In the rows, 128 means zero.
Each row has two labels, one from each of two sets.
178; 129; 124; 147; 114; 102; 135; 113; 119; 149; 101; 129; 90; 152; 118; 100; 157; 159; 78; 125; 82; 123; 137; 116; 127; 126; 158; 132; 119; 117; 114; 148; 165; 131; 107; 146; 173; 131; 127; 91; 119; 107; 120; 170; 127; 135; 131; 160; 129; 148; 149; 139; 119; 68; 101; 98; 150; 147; 156; 131; 129; 177; 112; 107; 126; 168; 124; 131; 121; 88; 144; 109; 157; 132; 105; 131; 132; 76; 121; 152; 166; 137; 144; 108; 161; 139; 96; 147; 106; 114; 131; 135; 126; 165; 142; 107; 162; 120; 122; 173; 127; 133; 113; 88; 161; 143; 135; 100; 105; 128; 33; 119; 103; 111; 85; 115; 130; 122; 80; 121; 115; 89; 70; 155; 158; 133; 143; 134; 146; 104; 131; 130; 125; 136; 75; 92; 114; 133; 130; 69; 104; 112; 128; 152; 89; 131; 122; 139; 121; 72; 130; 149; 126; 133; 116; 121; 156; 135; 128; 124; 125; 117; 98; 139; 121; 129; 132; 151; 130; 112; 101; 92; 106; 91; 98; 110; 102; 201; 147; 140; 190; 135; 152; 155; 128; 141; 122; 106; 92; 93; 85; 79; 123; 123; 106 -> J772 J584
66; 124; 126; 109; 130; 153; 121; 160; 152; 120; 117; 157; 147; 124; 153; 105; 122; 111; 112; 168; 126; 121; 135; 98; 145; 163; 132; 74; 136; 140; 120; 146; 111; 158; 99; 160; 79; 119; 106; 189; 125; 156; 94; 86; 99; 148; 136; 140; 86; 108; 128; 132; 120; 194; 156; 152; 96; 109; 137; 160; 156; 108; 140; 109; 157; 124; 165; 83; 101; 159; 136; 133; 97; 113; 199; 98; 169; 127; 110; 190; 154; 90; 126; 127; 82; 125; 150; 134; 157; 140; 98; 142; 128; 144; 136; 112; 127; 141; 157; 90; 105; 140; 94; 145; 105; 112; 133; 134; 145; 113; 199; 109; 100; 157; 153; 135; 89; 138; 171; 153; 99; 93; 162; 186; 107; 143; 69; 175; 124; 143; 121; 110; 115; 105; 126; 157; 129; 122; 108; 122; 147; 133; 169; 74; 130; 173; 143; 90; 94; 144; 131; 104; 125; 105; 143; 126; 144; 125; 105; 114; 135; 129; 122; 156; 153; 90; 131; 140; 91; 151; 136; 141; 175; 139; 171; 125; 141; 100; 105; 116; 91; 129; 107; 153; 140; 128; 152; 111; 150; 84; 106; 146; 133; 136; 135 -> J595 J584
108; 155; 140; 145; 148; 144; 138; 99; 113; 145; 157; 129; 123; 121; 104; 69; 143; 163; 169; 127; 92; 146; 148; 164; 124; 138; 127; 121; 135; 115; 117; 143; 146; 92; 116; 120; 143; 129; 121; 109; 140; 95; 143; 96; 131; 186; 104; 119; 157; 157; 149; 98; 92; 57; 111; 142; 152; 141; 150; 118; 141; 92; 95; 112; 136; 185; 124; 191; 153; 91; 105; 95; 174; 107; 122; 129; 117; 138; 120; 133; 125; 149; 134; 138; 167; 161; 111; 170; 109; 107; 139; 110; 120; 143; 136; 101; 117; 145; 100; 153; 157; 101; 142; 110; 155; 142; 127; 91; 127; 146; 62; 87; 111; 130; 110; 138; 125; 117; 102; 110; 104; 119; 76; 135; 131; 150; 137; 118; 139; 133; 114; 114; 125; 127; 129; 87; 133; 164; 101; 138; 75; 138; 67; 155; 115; 118; 138; 140; 119; 122; 168; 112; 133; 156; 136; 118; 114; 147; 155; 124; 86; 128; 112; 73; 100; 98; 109; 116; 153; 130; 130; 96; 82; 113; 121; 121; 104; 132; 183; 166; 147; 175; 134; 144; 135; 137; 128; 139; 107; 117; 124; 77; 101; 134; 167 -> J772 J900
117; 129; 153; 174; 108; 136; 117; 110; 102; 140; 229; 187; 169; 150; 91; 69; 96; 93; 84; 160; 62; 129; 149; 111; 144; 189; 141; 108; 133; 137; 132; 144; 156; 130; 84; 125; 106; 125; 99; 140; 127; 98; 137; 143; 147; 144; 152; 133; 106; 142; 164; 154; 156; 102; 124; 133; 145; 132; 120; 111; 132; 103; 124; 101; 94; 144; 119; 70; 175; 130; 138; 136; 96; 116; 97; 165; 100; 143; 143; 155; 166; 116; 111; 138; 147; 102; 98; 148; 148; 107; 121; 145; 146; 123; 99; 114; 130; 100; 138; 121; 108; 152; 114; 133; 107; 126; 128; 134; 104; 98; 61; 105; 103; 116; 98; 162; 112; 116; 79; 132; 116; 155; 103; 130; 109; 117; 147; 132; 155; 138; 59; 95; 123; 118; 143; 126; 110; 133; 149; 130; 102; 135; 96; 171; 118; 128; 78; 120; 128; 60; 124; 143; 86; 131; 101; 108; 191; 114; 70; 136; 126; 112; 102; 145; 91; 115; 141; 194; 66; 113; 107; 115; 111; 91; 142; 107; 93; 180; 144; 83; 124; 120; 125; 137; 137; 152; 166; 90; 99; 94; 74; 120; 102; 138; 101 -> J772 J584
143; 113; 83; 107; 102; 127; 103; 145; 153; 186; 104; 134; 125; 149; 141; 183; 114; 72; 113; 133; 175; 76; 101; 125; 150; 133; 158; 126; 102; 156; 130; 107; 107; 144; 138; 150; 114; 115; 145; 152; 156; 167; 145; 140; 116; 141; 136; 100; 74; 113; 126; 168; 134; 158; 119; 118; 83; 132; 55; 87; 120; 150; 159; 148; 118; 65; 148; 109; 123; 151; 132; 147; 112; 100; 121; 144; 145; 132; 120; 144; 126; 102; 129; 134; 119; 136; 157; 139; 128; 130; 158; 140; 147; 145; 112; 114; 136; 120; 144; 117; 91; 146; 115; 153; 92; 92; 137; 163; 152; 131; 130; 145; 90; 146; 120; 123; 135; 138; 147; 177; 123; 106; 141; 148; 101; 136; 145; 151; 122; 145; 101; 87; 130; 184; 84; 106; 101; 114; 124; 128; 166; 125; 111; 84; 146; 123; 94; 102; 146; 157; 115; 144; 112; 139; 119; 120; 122; 120; 124; 155; 133; 109; 120; 146; 147; 112; 153; 162; 130; 114; 130; 148; 137; 144; 141; 118; 117; 93; 126; 124; 97; 99; 118; 109; 111; 122; 145; 100; 131; 136; 104; 166; 138; 156; 120 -> J917 J584
88; 118; 146; 165; 81; 131; 102; 106; 123; 119; 80; 140; 116; 164; 116; 89; 102; 145; 49; 123; 112; 139; 87; 143; 143; 173; 165; 128; 96; 131; 139; 111; 158; 129; 92; 153; 124; 123; 79; 103; 141; 105; 130; 153; 145; 151; 114; 129; 90; 157; 149; 153; 123; 95; 101; 95; 169; 136; 186; 146; 116; 149; 117; 111; 117; 177; 150; 54; 162; 101; 161; 124; 148; 110; 117; 124; 104; 65; 118; 145; 177; 121; 115; 177; 149; 80; 110; 185; 129; 126; 152; 139; 124; 179; 132; 86; 172; 81; 141; 99; 102; 166; 127; 113; 134; 140; 153; 100; 92; 112; 28; 100; 100; 111; 128; 125; 125; 109; 128; 135; 104; 101; 97; 144; 145; 129; 135; 136; 169; 133; 122; 32; 144; 141; 75; 55; 89; 136; 167; 124; 89; 105; 96; 149; 117; 123; 78; 110; 104; 67; 127; 189; 128; 141; 93; 119; 172; 117; 81; 126; 149; 95; 79; 136; 66; 93; 115; 165; 110; 162; 127; 88; 98; 111; 127; 99; 84; 172; 166; 144; 126; 111; 156; 180; 123; 146; 170; 104; 111; 41; 113; 55; 101; 141; 104 -> J772 J584
110; 116; 141; 194; 78; 153; 89; 84; 141; 139; 119; 159; 141; 176; 98; 96; 95; 109; 69; 117; 121; 143; 113; 126; 132; 186; 160; 145; 121; 141; 145; 147; 168; 116; 121; 149; 122; 129; 131; 103; 165; 98; 168; 156; 143; 153; 115; 123; 162; 164; 153; 177; 138; 72; 104; 74; 149; 130; 157; 103; 140; 107; 133; 160; 106; 141; 130; 96; 178; 116; 132; 135; 156; 72; 95; 141; 86; 105; 132; 145; 149; 134; 118; 139; 228; 95; 99; 180; 126; 124; 133; 152; 141; 175; 106; 110; 137; 85; 148; 123; 108; 150; 115; 128; 115; 127; 173; 143; 71; 98; 72; 110; 86; 100; 121; 126; 133; 141; 125; 26; 126; 137; 123; 108; 113; 135; 164; 139; 146; 147; 92; 59; 139; 124; 39; 74; 96; 131; 139; 115; 111; 117; 105; 153; 115; 113; 79; 143; 140; 69; 110; 169; 112; 159; 94; 151; 145; 123; 91; 101; 105; 129; 98; 181; 76; 124; 100; 188; 115; 128; 139; 125; 126; 125; 135; 125; 99; 164; 157; 182; 141; 123; 139; 176; 128; 146; 186; 99; 70; 121; 131; 98; 144; 157; 129 -> J772 J584
124; 119; 123; 162; 104; 130; 133; 68; 128; 129; 136; 109; 98; 159; 87; 161; 96; 150; 187; 88; 127; 122; 141; 116; 132; 130; 168; 119; 103; 115; 123; 120; 143; 80; 166; 113; 187; 137; 160; 93; 110; 54; 146; 152; 128; 109; 105; 136; 167; 157; 138; 164; 147; 67; 74; 112; 138; 117; 93; 82; 131; 119; 142; 107; 102; 84; 132; 158; 191; 74; 107; 111; 141; 149; 64; 199; 81; 167; 157; 137; 132; 148; 138; 161; 128; 136; 117; 124; 129; 95; 136; 127; 137; 132; 117; 155; 142; 116; 131; 163; 137; 108; 145; 136; 114; 147; 133; 133; 113; 110; 92; 151; 100; 85; 109; 151; 165; 125; 99; 105; 193; 172; 114; 52; 130; 116; 142; 108; 142; 125; 94; 170; 140; 145; 91; 95; 133; 131; 130; 136; 128; 143; 136; 173; 134; 123; 124; 142; 160; 103; 109; 155; 133; 122; 115; 131; 139; 112; 118; 150; 57; 141; 110; 126; 114; 153; 149; 156; 188; 93; 132; 148; 90; 89; 127; 106; 74; 200; 148; 127; 152; 109; 124; 137; 130; 141; 105; 99; 97; 220; 133; 91; 126; 96; 132 -> J772 J900
130; 145; 121; 188; 129; 137; 130; 98; 103; 130; 138; 142; 106; 146; 136; 122; 143; 162; 128; 131; 105; 159; 114; 141; 129; 134; 150; 128; 105; 113; 121; 198; 156; 107; 136; 152; 135; 116; 100; 91; 132; 93; 124; 171; 133; 115; 93; 149; 146; 143; 125; 119; 105; 67; 114; 86; 136; 132; 181; 147; 121; 142; 117; 124; 124; 181; 124; 130; 141; 109; 130; 118; 130; 133; 106; 130; 110; 110; 120; 123; 75; 140; 140; 121; 115; 113; 98; 139; 114; 136; 129; 135; 119; 144; 129; 120; 153; 113; 110; 144; 142; 133; 127; 92; 144; 139; 115; 109; 102; 117; 76; 138; 122; 91; 107; 129; 126; 104; 118; 134; 167; 133; 93; 124; 136; 104; 141; 116; 134; 126; 153; 155; 146; 107; 113; 109; 130; 126; 126; 111; 109; 125; 155; 156; 133; 130; 131; 151; 136; 118; 122; 166; 116; 104; 124; 129; 136; 103; 104; 130; 131; 127; 110; 116; 66; 121; 105; 148; 148; 124; 132; 109; 116; 112; 113; 136; 128; 187; 145; 139; 159; 134; 135; 148; 128; 146; 139; 132; 79; 93; 138; 89; 126; 139; 131 -> J772 J584
108; 143; 144; 144; 111; 88; 150; 111; 114; 139; 130; 116; 117; 125; 113; 83; 145; 148; 80; 120; 101; 131; 134; 159; 139; 119; 117; 126; 114; 103; 113; 141; 141; 112; 136; 122; 145; 121; 144; 95; 150; 82; 128; 136; 125; 133; 98; 137; 129; 160; 178; 107; 122; 102; 100; 106; 207; 145; 152; 82; 103; 130; 80; 117; 134; 203; 133; 171; 126; 84; 126; 114; 187; 125; 149; 128; 90; 110; 111; 120; 155; 146; 135; 147; 172; 111; 75; 195; 70; 114; 153; 91; 100; 154; 134; 94; 145; 154; 113; 193; 162; 121; 132; 90; 173; 138; 136; 99; 111; 152; 21; 109; 125; 108; 115; 111; 136; 127; 78; 108; 123; 110; 55; 140; 170; 170; 156; 104; 137; 105; 149; 133; 162; 129; 115; 66; 118; 142; 136; 126; 73; 114; 97; 133; 92; 128; 143; 135; 108; 96; 164; 117; 129; 152; 148; 102; 119; 159; 166; 120; 124; 112; 106; 85; 96; 135; 96; 114; 153; 150; 130; 116; 73; 133; 105; 128; 122; 123; 138; 187; 158; 155; 169; 167; 140; 142; 104; 127; 90; 116; 131; 60; 121; 166; 155 -> J772 J900
147; 129; 131; 180; 100; 141; 123; 85; 112; 136; 134; 118; 105; 159; 90; 138; 115; 140; 158; 126; 93; 137; 142; 109; 119; 144; 161; 115; 107; 121; 140; 104; 148; 89; 138; 125; 110; 137; 105; 119; 133; 107; 149; 153; 118; 142; 128; 150; 144; 153; 173; 159; 144; 75; 101; 97; 147; 168; 120; 71; 126; 138; 153; 115; 100; 146; 112; 105; 205; 108; 99; 138; 147; 108; 59; 162; 96; 117; 145; 139; 132; 141; 144; 142; 172; 124; 85; 118; 123; 121; 137; 128; 116; 140; 112; 138; 149; 118; 132; 155; 120; 111; 114; 136; 146; 127; 126; 145; 108; 111; 64; 135; 73; 87; 112; 147; 129; 115; 110; 115; 161; 142; 96; 105; 128; 117; 125; 126; 155; 140; 94; 146; 157; 140; 83; 100; 123; 138; 131; 127; 116; 159; 120; 154; 132; 108; 98; 147; 167; 92; 119; 148; 116; 116; 124; 131; 137; 109; 131; 155; 85; 130; 121; 143; 95; 113; 149; 168; 193; 112; 109; 117; 96; 85; 109; 94; 81; 185; 139; 162; 131; 120; 127; 142; 113; 166; 136; 92; 109; 165; 141; 113; 112; 105; 148 -> J772 J584
